Each element is an arrangement of 6 marks. Each symbol rearranges the positions; applied to <1 2 3 4 5 6> they give: w <2 3 4 5 6 1>; o <1 6 5 4 3 2>; y <6 1 2 3 4 5>.

In the rows, 5.01 stands for zero.

Which element is each row?
8.29 6.86 3.90 5.60 4.11 4.64 3.24 4.21 6.65 5.33 3.38 3.97 7.67 6.03 6.17 4.00 4.73 3.83 3.22 4.83 2.91 5.16 5.11 3.53 5.99 2.64 6.57 4.78 5.51 5.12 5.98 5.78 3.82 6.92 3.88 5.80 3.02 4.11 3.89 7.23 5.11 4.80 6.29 5.20 4.40 3.21 4.76 5.53 5.16 3.96: <2 3 4 5 6 1>
0.96 5.34 5.25 3.65 4.02 6.64 6.10 4.27 5.97 6.40 5.42 4.35 2.86 4.43 5.41 4.08 6.71 7.49 3.76 5.73 5.60 3.31 3.95 6.68 4.84 7.01 5.16 5.79 4.49 5.34 3.67 6.06 3.63 4.72 6.47 4.25 5.33 6.46 7.47 4.13 3.33 5.46 5.72 6.24 3.77 5.04 6.41 4.18 5.22 6.16: <4 5 6 1 2 3>
5.51 2.37 7.50 6.30 7.47 5.89 6.01 4.07 4.30 2.04 5.77 7.20 4.96 5.61 5.34 4.55 4.41 3.44 5.38 6.60 5.64 6.47 5.34 1.87 5.46 6.37 5.77 3.26 6.93 4.39 5.17 2.87 8.94 4.81 3.54 6.05 6.45 5.66 4.73 3.70 6.03 6.04 4.26 5.30 5.49 6.09 6.33 4.95 6.06 5.15: <6 1 2 3 4 5>
8.66 5.62 4.09 6.46 5.02 5.13 4.39 4.57 4.34 3.29 5.04 3.36 7.57 5.33 7.20 4.67 2.55 2.11 5.13 4.53 5.05 5.80 5.35 2.93 6.60 2.24 6.05 3.10 6.15 4.64 5.61 5.72 4.33 5.10 3.16 6.20 2.96 3.70 4.02 5.92 5.66 6.57 6.61 5.32 4.78 3.04 4.49 5.01 4.82 4.19: <2 1 6 5 4 3>
1.90 5.73 4.24 3.70 4.13 7.46 3.89 6.25 6.78 6.34 3.96 3.35 3.82 4.04 5.76 4.04 5.23 7.52 3.88 4.66 4.73 3.39 4.38 7.27 4.20 6.97 3.48 6.77 4.12 5.80 4.57 6.95 3.34 3.66 7.19 3.76 5.25 5.12 6.37 4.92 3.14 5.87 6.31 5.95 4.09 5.75 4.35 4.00 3.83 6.29: <6 5 4 3 2 1>
4.62 8.50 3.56 4.94 3.88 5.21 3.23 6.05 6.40 8.55 4.16 3.44 5.77 4.95 5.84 3.22 6.33 5.66 5.47 5.16 4.19 2.96 4.89 7.70 4.32 4.77 2.72 5.84 3.92 5.38 5.51 6.65 1.32 4.07 6.18 2.20 3.76 4.67 5.14 8.57 4.43 4.75 6.18 5.05 4.07 2.99 3.93 6.34 2.93 3.90: <3 4 5 6 1 2>
7.64 1.86 7.67 6.00 5.67 6.51 7.64 4.55 3.28 2.50 5.23 5.91 3.17 6.26 3.59 6.07 3.87 3.36 5.45 5.43 4.46 6.75 4.23 3.38 5.10 5.98 6.08 5.47 6.59 5.67 4.94 3.06 8.75 4.59 2.10 5.93 6.76 5.99 5.54 2.52 6.03 4.26 5.49 4.72 8.05 6.17 5.60 3.15 5.51 5.88: <6 1 2 3 4 5>

From each start, follow one symbol. Which element do you reach?
Answers are names.
new walk
8.25 6.97 2.65 4.39 5.22 4.39 2.54 5.75 6.07 4.67 3.86 2.96 8.13 5.34 5.43 3.37 4.31 5.06 4.10 3.96 5.89 4.75 4.52 3.76 5.97 2.68 5.95 5.48 5.17 4.91 5.97 6.34 2.20 6.29 3.56 3.84 2.41 3.12 3.51 9.60 4.86 4.92 5.61 4.31 4.77 2.63 4.02 6.26 4.71 4.82
w: <3 4 5 6 1 2>
new walk
3.84 8.09 3.34 3.54 2.81 4.79 3.81 5.27 6.71 7.14 4.39 4.62 7.02 5.38 5.27 4.68 5.22 6.88 4.16 4.25 4.93 2.88 4.72 6.96 4.03 4.25 3.34 6.93 3.85 4.25 4.34 7.21 1.22 5.35 7.07 4.83 4.47 4.66 5.10 7.95 4.02 4.40 6.12 5.43 4.35 4.75 4.11 6.56 3.59 5.97
y: <2 3 4 5 6 1>
new walk
3.68 7.58 4.28 2.73 5.51 4.34 2.97 4.49 5.83 5.82 4.86 4.88 6.50 3.75 6.14 4.39 4.79 5.79 4.51 4.84 4.08 3.15 4.48 6.83 3.49 4.53 3.85 6.09 2.96 4.40 4.51 8.93 0.18 5.07 6.24 3.95 3.82 3.68 4.38 6.76 2.92 5.47 5.91 5.01 3.66 3.44 3.90 4.91 4.38 3.57
w: <4 5 6 1 2 3>
new walk
6.07 7.59 4.12 4.54 3.27 4.30 2.34 5.16 6.08 7.97 4.63 3.94 6.33 5.10 5.88 3.97 4.68 4.37 5.59 3.73 6.35 4.59 7.22 5.99 5.48 4.11 4.23 5.65 3.84 5.34 5.61 7.44 1.16 6.04 6.49 4.63 3.40 2.59 4.08 8.57 4.50 5.25 7.16 5.34 3.67 3.62 5.10 5.47 4.50 4.72
w: <6 5 4 3 2 1>
new walk
2.49 3.91 6.88 2.63 2.89 4.70 7.54 5.25 5.17 5.30 6.08 6.02 2.39 4.75 4.24 6.90 6.97 5.60 6.63 5.70 5.09 3.92 4.34 6.87 3.87 7.29 5.00 5.30 4.15 5.79 3.63 5.20 5.74 3.23 7.64 4.81 6.98 5.40 6.13 3.49 4.72 5.61 3.92 5.11 4.74 6.26 5.63 4.85 4.66 5.12
y: <6 5 4 3 2 1>
new walk
8.53 5.59 5.35 6.20 6.23 4.26 4.08 5.34 3.17 4.66 4.84 5.24 6.30 5.65 5.07 6.58 4.17 2.61 5.27 4.90 5.97 8.14 6.72 2.47 6.06 3.72 6.33 2.43 6.44 4.54 7.49 3.81 6.12 5.12 2.77 6.54 4.37 3.50 4.96 3.62 6.17 4.84 4.59 4.51 5.63 4.85 3.84 6.19 5.80 2.96
w: <2 3 4 5 6 1>
new walk
2.76 3.45 6.72 3.95 4.35 6.61 4.56 5.43 4.50 4.56 6.79 7.07 3.55 5.57 2.84 6.38 6.56 6.07 6.13 5.74 5.77 4.26 4.40 6.52 4.16 7.01 4.83 5.44 4.43 3.50 4.42 5.10 5.82 4.17 6.24 5.13 7.62 7.11 7.65 2.05 5.33 3.70 5.24 5.38 4.87 7.94 6.09 4.88 3.21 4.47
y: <4 5 6 1 2 3>
new walk
3.04 3.02 7.62 4.58 4.47 6.61 7.35 5.93 4.76 4.77 5.84 6.24 2.83 3.43 2.70 6.03 5.26 6.23 6.92 6.30 6.15 5.82 4.99 6.14 3.19 7.89 3.84 4.85 3.53 5.98 4.03 2.60 6.69 2.79 5.42 5.46 7.38 5.48 6.03 3.68 6.60 4.96 3.57 4.81 5.04 6.27 6.58 4.86 4.58 4.92
y: <4 5 6 1 2 3>
new walk
7.88 7.09 2.89 5.89 5.35 5.25 2.49 5.11 5.04 7.72 3.93 3.01 7.69 5.45 5.24 3.42 4.41 4.36 4.53 3.30 5.79 5.49 5.33 3.72 5.79 2.37 6.07 3.17 6.27 4.27 6.16 6.64 1.70 6.89 3.99 4.02 3.03 2.17 2.45 8.39 3.43 3.49 5.32 4.92 4.49 3.80 4.83 4.62 5.70 4.56
o: <2 1 6 5 4 3>
new walk
7.88 4.20 5.97 5.96 5.89 4.17 3.10 5.12 3.64 3.23 6.64 5.92 5.67 5.39 4.36 5.64 2.91 3.27 4.33 3.76 4.59 7.12 6.07 2.04 7.33 3.06 5.93 3.93 6.43 3.52 5.50 2.59 5.20 5.21 2.43 7.02 3.79 3.29 1.66 5.36 7.35 5.04 5.26 4.72 6.58 2.92 4.51 5.45 6.00 2.65
w: <2 3 4 5 6 1>
new walk
2.72 6.37 4.52 1.78 3.94 5.27 4.16 5.00 6.23 7.83 2.68 3.00 4.07 4.23 5.71 3.61 6.29 8.15 3.40 5.34 5.16 2.28 3.19 8.18 4.27 7.41 4.31 7.31 3.71 7.16 3.71 7.44 3.33 5.21 7.02 3.26 4.81 4.96 6.80 6.67 2.59 5.58 5.96 5.01 4.39 4.90 5.04 6.19 3.69 5.91
o: <6 1 2 3 4 5>
new walk
5.66 2.86 7.58 6.78 6.46 6.10 7.20 6.32 3.96 3.74 6.16 4.46 3.62 5.80 3.56 5.18 4.66 5.34 6.05 6.37 4.87 7.67 3.28 2.92 5.25 6.17 5.72 3.96 6.64 4.97 4.53 3.88 9.50 4.17 4.53 6.41 5.38 5.07 5.66 2.99 7.01 4.54 4.71 4.75 5.70 7.28 4.91 4.95 4.59 5.99
o: <6 5 4 3 2 1>
new walk
1.43 4.51 6.43 4.32 4.82 5.37 6.89 5.71 6.03 6.38 4.90 6.36 1.94 3.83 4.07 6.21 5.07 5.64 5.90 6.17 4.56 3.93 5.48 8.06 2.88 8.11 4.70 4.86 4.76 5.53 3.42 3.78 6.84 3.45 6.04 4.63 7.32 5.78 8.34 3.09 4.39 4.92 4.80 6.34 4.61 6.33 6.67 5.26 4.85 6.06
y: <6 5 4 3 2 1>
new walk
6.59 8.09 2.89 5.49 6.05 5.44 2.46 4.64 4.59 5.89 4.77 3.47 6.34 6.43 6.15 3.97 4.17 3.70 4.45 2.79 5.15 5.59 5.14 3.99 5.26 2.36 5.01 4.11 6.98 4.87 6.96 5.91 2.33 5.14 4.01 4.90 2.39 2.90 3.64 7.98 4.69 4.33 5.18 4.99 4.88 3.78 4.97 4.61 5.49 3.67
w: <3 4 5 6 1 2>
new walk
7.80 2.72 5.82 4.31 6.29 4.71 5.30 3.89 3.47 2.47 6.05 7.36 4.95 5.87 5.36 5.78 4.35 2.18 6.58 4.54 5.65 6.71 7.03 2.37 6.13 2.85 5.35 3.22 6.85 4.39 5.61 3.12 6.93 4.23 2.51 6.12 4.14 4.06 4.37 4.27 7.01 5.80 5.75 3.03 6.01 4.53 4.93 5.04 4.99 3.10
w: <2 1 6 5 4 3>
new walk
6.31 8.89 3.13 2.58 2.73 5.02 2.38 5.68 6.28 6.52 4.64 6.22 6.35 4.93 3.91 2.92 6.62 4.89 5.69 5.16 5.18 3.21 5.95 7.43 4.88 4.69 3.27 7.17 4.24 4.84 4.76 8.47 1.11 6.18 7.33 3.69 4.23 4.40 5.60 6.82 3.73 4.82 4.53 4.29 3.12 2.96 4.56 6.01 4.65 4.67
y: <2 3 4 5 6 1>
new walk
2.62 7.35 4.03 4.10 4.74 4.76 4.70 5.69 5.67 7.61 4.68 2.97 5.27 4.69 5.59 5.19 6.12 7.77 4.23 4.98 4.91 2.61 3.16 7.34 4.42 6.74 4.31 6.72 3.73 5.87 4.41 6.39 3.62 4.10 7.90 3.64 6.42 4.83 5.60 6.79 3.82 6.54 6.32 4.95 2.93 5.91 5.05 5.07 3.37 7.49
o: <6 1 2 3 4 5>
new walk
4.10 7.64 2.48 2.37 3.57 4.93 2.97 6.21 5.49 7.46 4.16 2.55 6.17 3.36 5.47 3.52 6.31 4.60 4.67 3.74 5.04 3.42 4.95 6.96 4.27 4.03 4.39 6.27 5.44 4.75 5.19 7.95 0.86 4.80 5.74 3.83 2.81 6.14 4.23 6.24 2.68 5.27 6.79 5.19 4.16 3.36 5.22 6.49 3.98 4.89
w: <4 5 6 1 2 3>
new walk
3.83 6.34 4.60 3.62 3.46 5.38 5.52 7.13 7.18 8.02 3.89 4.06 5.37 4.61 5.18 3.35 6.74 6.67 4.76 5.52 4.63 3.07 5.80 8.03 3.47 7.09 4.44 6.26 3.71 5.48 4.11 6.48 3.28 5.43 7.67 3.65 6.16 4.87 6.20 6.54 2.36 5.77 5.10 5.86 2.74 5.20 3.99 3.85 4.05 7.40
o: <6 1 2 3 4 5>
new walk
1.14 5.56 5.79 4.01 4.08 6.06 6.24 4.77 6.01 5.45 6.17 6.24 1.99 4.13 4.33 6.04 4.77 6.34 4.78 6.01 5.11 4.64 4.26 8.76 4.32 7.48 4.47 5.17 4.27 5.18 3.00 3.93 6.86 3.02 6.99 4.35 7.27 6.64 8.48 2.72 4.41 4.78 5.16 5.56 4.60 7.77 5.17 4.95 5.05 4.93
y: <6 5 4 3 2 1>
